Here is a tiny trained network, its code and every weight. The questions are about switching its units off for an input and a target symbol, where a switched-off unit gives its printed mean instead of its output.

import numpy as np


def w(rows, s, z=0):
    codes = np.array(rows[::2]) - 128.0
    scale = np.full(codes.shape[1], s)
    scale[-1] = z or s
    return codes * scale


def f(y):
    return y / 2 * (1 + np.tanh(0.7978845608 * (y + 0.044715 * y**3)))


def softmax(a):
    e = np.exp(a - a.max(-1, keepdims=True))
    return e / e.sum(-1, keepdims=True)


def log_softmax(a):
    a = a - a.max(-1, keepdims=True)
    return a - np.log(np.exp(a).sum(-1, keepdims=True))


def net(x, mask):
    ids = ['δεζθμσφ'.index(c) for c in x.split()]
    T = len(ids)
    res = E[ids] + P[:T]
    u = 0
    for l in range(2):
        r = res
        for j in range(2):
            rows = slice(3 * j, 3 * j + 3)
            q, k, v = (r @ M[l][rows].T for M in (Q, K, V))
            z = softmax(np.where(np.tri(T) > 0, q @ k.T / 3**0.5, -1e9)) @ v
            o = O[l][rows]
            res = res + np.where(mask[u + j], z, o[:, -1]) @ o[:, :-1]
        u += 2
        y = f(res @ A[l][:, :-1].T + A[l][:, -1])
        res = res + np.where(mask[u : u + 16], y, B[l][:, -1]) @ B[l][:, :-1]
        u += 16
    return log_softmax(res[-1] @ U[:, :-1].T + U[:, -1])


Q, K, V, O, A, B = {}, {}, {}, {}, {}, {}
E = w([
[140,151,23,151,61,160],'δ',
[169,196,140,84,164,111],'ε',
[43,82,253,194,108,194],'ζ',
[157,154,161,99,93,154],'θ',
[5,204,121,157,133,196],'μ',
[101,132,146,165,143,168],'σ',
[168,32,6,190,139,207],'φ',
],0.019)
P = w([
[206,132,151,70,155,255],'0',
[129,211,124,194,124,108],'1',
[68,163,138,150,158,48],'2',
[142,13,95,108,82,132],'3',
[142,195,143,208,109,152],'4',
[53,163,138,145,157,47],'5',
[121,34,96,83,64,145],'6',
[136,179,160,214,110,168],'7',
[44,157,147,139,158,47],'8',
[119,57,97,48,51,154],'9',
[127,157,157,218,107,170],'10',
[35,174,150,122,166,51],'11',
[129,62,99,18,33,143],'12',
[137,153,146,202,115,152],'13',
],0.0096)
Q[0] = w([
[83,172,91,139,137,96],'L0H0',
[127,126,146,163,96,58],'L0H0',
[140,210,155,218,110,168],'L0H0',
[79,94,170,99,128,90],'L0H1',
[175,107,135,161,135,218],'L0H1',
[2,113,142,113,63,108],'L0H1',
],0.0098)
K[0] = w([
[120,198,120,88,141,105],'L0H0',
[149,105,253,106,1,77],'L0H0',
[15,74,131,147,87,195],'L0H0',
[61,137,250,39,41,164],'L0H1',
[151,73,45,194,92,163],'L0H1',
[13,168,168,136,33,171],'L0H1',
],0.0063)
V[0] = w([
[190,117,175,144,96,17],'L0H0',
[2,148,184,28,81,106],'L0H0',
[164,188,19,168,78,142],'L0H0',
[100,53,106,131,154,123],'L0H1',
[129,76,169,91,159,120],'L0H1',
[61,155,178,158,80,195],'L0H1',
],0.0061)
O[0] = w([
[84,122,152,187,183,99,2],'L0H0',
[191,254,91,119,106,192,130],'L0H0',
[52,123,107,78,191,106,188],'L0H0',
[241,17,83,157,185,153,134],'L0H1',
[10,99,75,193,111,172,71],'L0H1',
[82,141,141,98,201,120,218],'L0H1',
],0.0063,0.0076)
A[0] = w([
[124,142,158,135,222,5,92],'L0N0',
[192,79,79,105,107,170,24],'L0N1',
[133,107,110,99,118,155,4],'L0N2',
[97,148,96,113,176,171,193],'L0N3',
[170,151,190,169,154,127,94],'L0N4',
[118,150,161,124,132,138,95],'L0N5',
[55,123,105,157,197,96,153],'L0N6',
[114,40,142,119,155,140,99],'L0N7',
[168,104,207,93,171,113,110],'L0N8',
[106,166,106,112,97,63,112],'L0N9',
[118,121,187,94,101,145,92],'L0N10',
[67,172,172,183,140,80,171],'L0N11',
[129,135,133,184,155,71,175],'L0N12',
[149,130,61,148,123,131,58],'L0N13',
[155,136,93,200,81,116,121],'L0N14',
[103,131,180,121,119,89,134],'L0N15',
],0.012,0.0033)
B[0] = w([
[199,166,54,58,167,2,152],'L0N0',
[132,175,174,59,176,129,254],'L0N1',
[103,147,152,83,108,144,149],'L0N2',
[179,23,118,130,91,126,252],'L0N3',
[206,144,177,123,126,128,157],'L0N4',
[79,150,101,119,89,119,172],'L0N5',
[167,134,162,237,205,208,187],'L0N6',
[105,246,75,124,81,118,209],'L0N7',
[232,17,164,197,138,151,154],'L0N8',
[49,187,89,183,67,135,183],'L0N9',
[110,71,95,107,118,24,177],'L0N10',
[112,156,167,132,193,169,220],'L0N11',
[181,126,84,12,185,31,124],'L0N12',
[106,109,226,171,106,114,199],'L0N13',
[176,56,173,161,177,125,184],'L0N14',
[33,93,228,97,84,176,151],'L0N15',
],0.0062,0.0065)
Q[1] = w([
[118,84,234,148,71,132],'L1H0',
[92,162,149,211,141,62],'L1H0',
[215,199,183,97,124,168],'L1H0',
[141,227,88,140,29,154],'L1H1',
[150,73,132,1,69,83],'L1H1',
[162,101,212,165,115,199],'L1H1',
],0.0089)
K[1] = w([
[126,104,214,97,133,141],'L1H0',
[109,225,206,125,67,161],'L1H0',
[98,58,157,100,139,130],'L1H0',
[34,111,59,255,125,43],'L1H1',
[101,109,148,122,105,97],'L1H1',
[118,76,156,105,115,207],'L1H1',
],0.0097)
V[1] = w([
[156,221,133,156,111,153],'L1H0',
[143,166,68,88,123,150],'L1H0',
[212,70,137,81,143,197],'L1H0',
[58,184,125,252,212,66],'L1H1',
[114,174,153,180,92,57],'L1H1',
[146,111,254,128,109,208],'L1H1',
],0.0068)
O[1] = w([
[164,46,84,51,209,131,186],'L1H0',
[253,53,127,109,171,234,157],'L1H0',
[153,125,84,50,151,95,216],'L1H0',
[98,196,78,92,124,135,4],'L1H1',
[57,173,109,171,134,57,48],'L1H1',
[186,70,153,117,135,83,243],'L1H1',
],0.0056,0.003)
A[1] = w([
[161,210,43,214,38,134,104],'L1N0',
[92,111,108,59,16,142,6],'L1N1',
[97,177,131,135,119,68,195],'L1N2',
[92,185,175,147,76,212,123],'L1N3',
[246,75,203,218,100,230,115],'L1N4',
[75,103,75,255,111,188,175],'L1N5',
[24,131,19,39,29,110,240],'L1N6',
[154,213,252,235,128,51,3],'L1N7',
[196,136,159,49,126,82,108],'L1N8',
[58,180,197,25,61,161,99],'L1N9',
[208,162,65,194,140,158,138],'L1N10',
[175,131,63,95,120,40,120],'L1N11',
[110,43,120,64,70,171,177],'L1N12',
[80,87,179,141,77,159,108],'L1N13',
[117,114,52,20,202,192,146],'L1N14',
[178,29,161,117,129,107,123],'L1N15',
],0.0075,0.0047)
B[1] = w([
[72,89,195,204,159,180,171],'L1N0',
[65,175,117,181,202,116,146],'L1N1',
[158,93,133,117,130,74,148],'L1N2',
[176,175,147,75,80,73,186],'L1N3',
[139,191,95,112,168,107,246],'L1N4',
[221,67,122,105,66,146,182],'L1N5',
[39,59,148,144,124,88,220],'L1N6',
[174,127,153,200,77,39,164],'L1N7',
[88,94,121,151,140,169,177],'L1N8',
[152,175,92,92,159,72,187],'L1N9',
[110,176,151,73,32,128,167],'L1N10',
[139,127,80,253,88,231,146],'L1N11',
[163,122,102,170,156,105,201],'L1N12',
[180,163,39,152,125,181,154],'L1N13',
[113,129,154,187,82,87,217],'L1N14',
[131,177,65,152,109,162,197],'L1N15',
],0.0074,0.011)
U = w([
[89,68,153,105,95,138,190],'δ',
[60,188,80,130,153,102,3],'ε',
[129,144,180,129,112,104,23],'ζ',
[106,90,151,2,127,62,200],'θ',
[76,207,156,44,106,190,145],'μ',
[78,139,212,116,222,173,125],'σ',
[161,119,64,101,136,141,158],'φ',
],0.0075,0.0042)

Each question gives the input, a string of symbols that net reads in full, and the target symbol t.
The units are the heads (3 rows each of Q, K, V and O) and the neurons (one row each of A and B). Each row of codes is followed by its name. A weight is (code - 128) times the scale printed after its matrix; where a second scale follows, it is the last column's (O, A, B and U).
mask holds one flag per unit, layer by layer, with each layer's heads first. A switched-off unit (its flag False) gives its mean, the last column of its rows in O or B, instead of its output. The means were averaged over made-up inputs and are rounded, as every weight is.
A unit's drop is (log p(t) with every unit on - log p(t) with that unit switched off) / (log p(t) with every unit on - log p(t) with every unit switched off).
The circuit of an input: a set's keep is (log p(t) with only the set's units on - log p(t) with every unit switched off) / (log p(t) with every unit on - log p(t) with every unit switched off). Starting from the 12 units with the biggest drops (on a tie, the unit counted first), units are removed one at a time, each time the one whose removal leaves the highest keep (on an exact tie, the one counted first), for as long as the keep stays at least 0.8.
units of the circuit, in order: the units of the circuit, biggest drop first
unit that matters most: the unit with the biggest drop
top k neurons: the k neurons with the biggest drops, biggest first
k most important neurons of layer l: the k neurons of layer l with the biggest drops, biggest first
input σ φ μ δ σ δ ζ ε, target ζ: top 4 neurons => L1N7, L0N10, L0N4, L0N15
input φ ζ δ δ φ ζ σ ζ δ φ δ, target ζ: unit that matters most => L0N13
input σ μ δ θ, target φ: units of the circuit, in order => L0N8, L1H1, L1N15, L1N6
input δ ε ζ δ σ, target ζ: units of the circuit, in order => L1N7, L1H0, L0H1
input φ θ σ ζ ζ σ ζ δ μ ζ, target θ: units of the circuit, in order => L1N9, L0N10
input σ μ σ μ δ θ δ μ δ φ ε σ μ, target ε: units of the circuit, in order => L1N1, L1H1, L1N9
input δ δ δ φ δ φ μ θ ε σ ζ σ, target σ: units of the circuit, in order => L0N6, L0H1
input θ θ μ σ ε ζ μ δ, target μ: units of the circuit, in order => L0H0, L1N10
input φ δ σ θ θ δ ε δ μ φ φ δ μ, target δ: top 2 neurons => L0N3, L0N6
input φ δ μ μ ε ε φ φ μ φ θ ε ε σ, target φ: top 2 neurons => L0N7, L0N1
input μ σ θ ε φ δ δ ε ε ζ δ, target ζ: 3 most important neurons of layer 0 => L0N13, L0N10, L0N15
input θ δ φ δ ε, target φ: units of the circuit, in order => L0H0, L1N11, L0N8, L0N0
input σ σ μ ε σ δ φ δ ζ δ ζ φ ζ ε, target ζ: top 4 neurons => L0N10, L1N7, L0N4, L0N15
input θ φ δ σ μ φ μ δ ζ δ δ δ φ, target θ: top 4 neurons => L0N1, L0N7, L0N13, L1N6
input φ δ δ ζ ζ ζ ε σ, target ζ: unit that matters most => L0H0
input φ δ φ θ θ φ φ φ ε, target ε: units of the circuit, in order => L0N0, L1H1, L1N11
input φ ε μ θ ζ φ δ σ, target φ: top 2 neurons => L0N7, L0N14
input φ ε σ φ δ σ ε φ δ φ, target ε: 2 most important neurons of layer 1 => L1N1, L1N5
input φ ζ φ μ ζ δ μ φ μ σ δ θ μ ε, target μ: top 2 neurons => L1N10, L1N12
input μ δ φ ε, target φ: unit that matters most => L0N8
input δ φ σ δ μ ζ, target ζ: 2 most important neurons of layer 1 => L1N7, L1N3
input δ φ μ σ σ σ σ σ, target μ: top 2 neurons => L1N10, L0N13
input μ δ θ θ φ ε δ φ δ φ ζ μ δ, target ε: units of the circuit, in order => L1N1, L1H1
input ζ μ θ φ σ μ μ ε θ μ ζ θ μ, target ε: 3 most important neurons of layer 0 => L0N14, L0N9, L0N13
input μ ε φ φ μ δ δ μ δ δ σ μ φ, target θ: top 4 neurons => L0N1, L0N7, L0N13, L0N2
input θ ε δ φ ζ ζ δ φ φ φ, target ε: top 2 neurons => L0N7, L0N1
input ε μ θ ζ, target φ: unit that matters most => L1N13
input δ ε ε ζ θ, target ζ: top 2 neurons => L1N7, L0N10
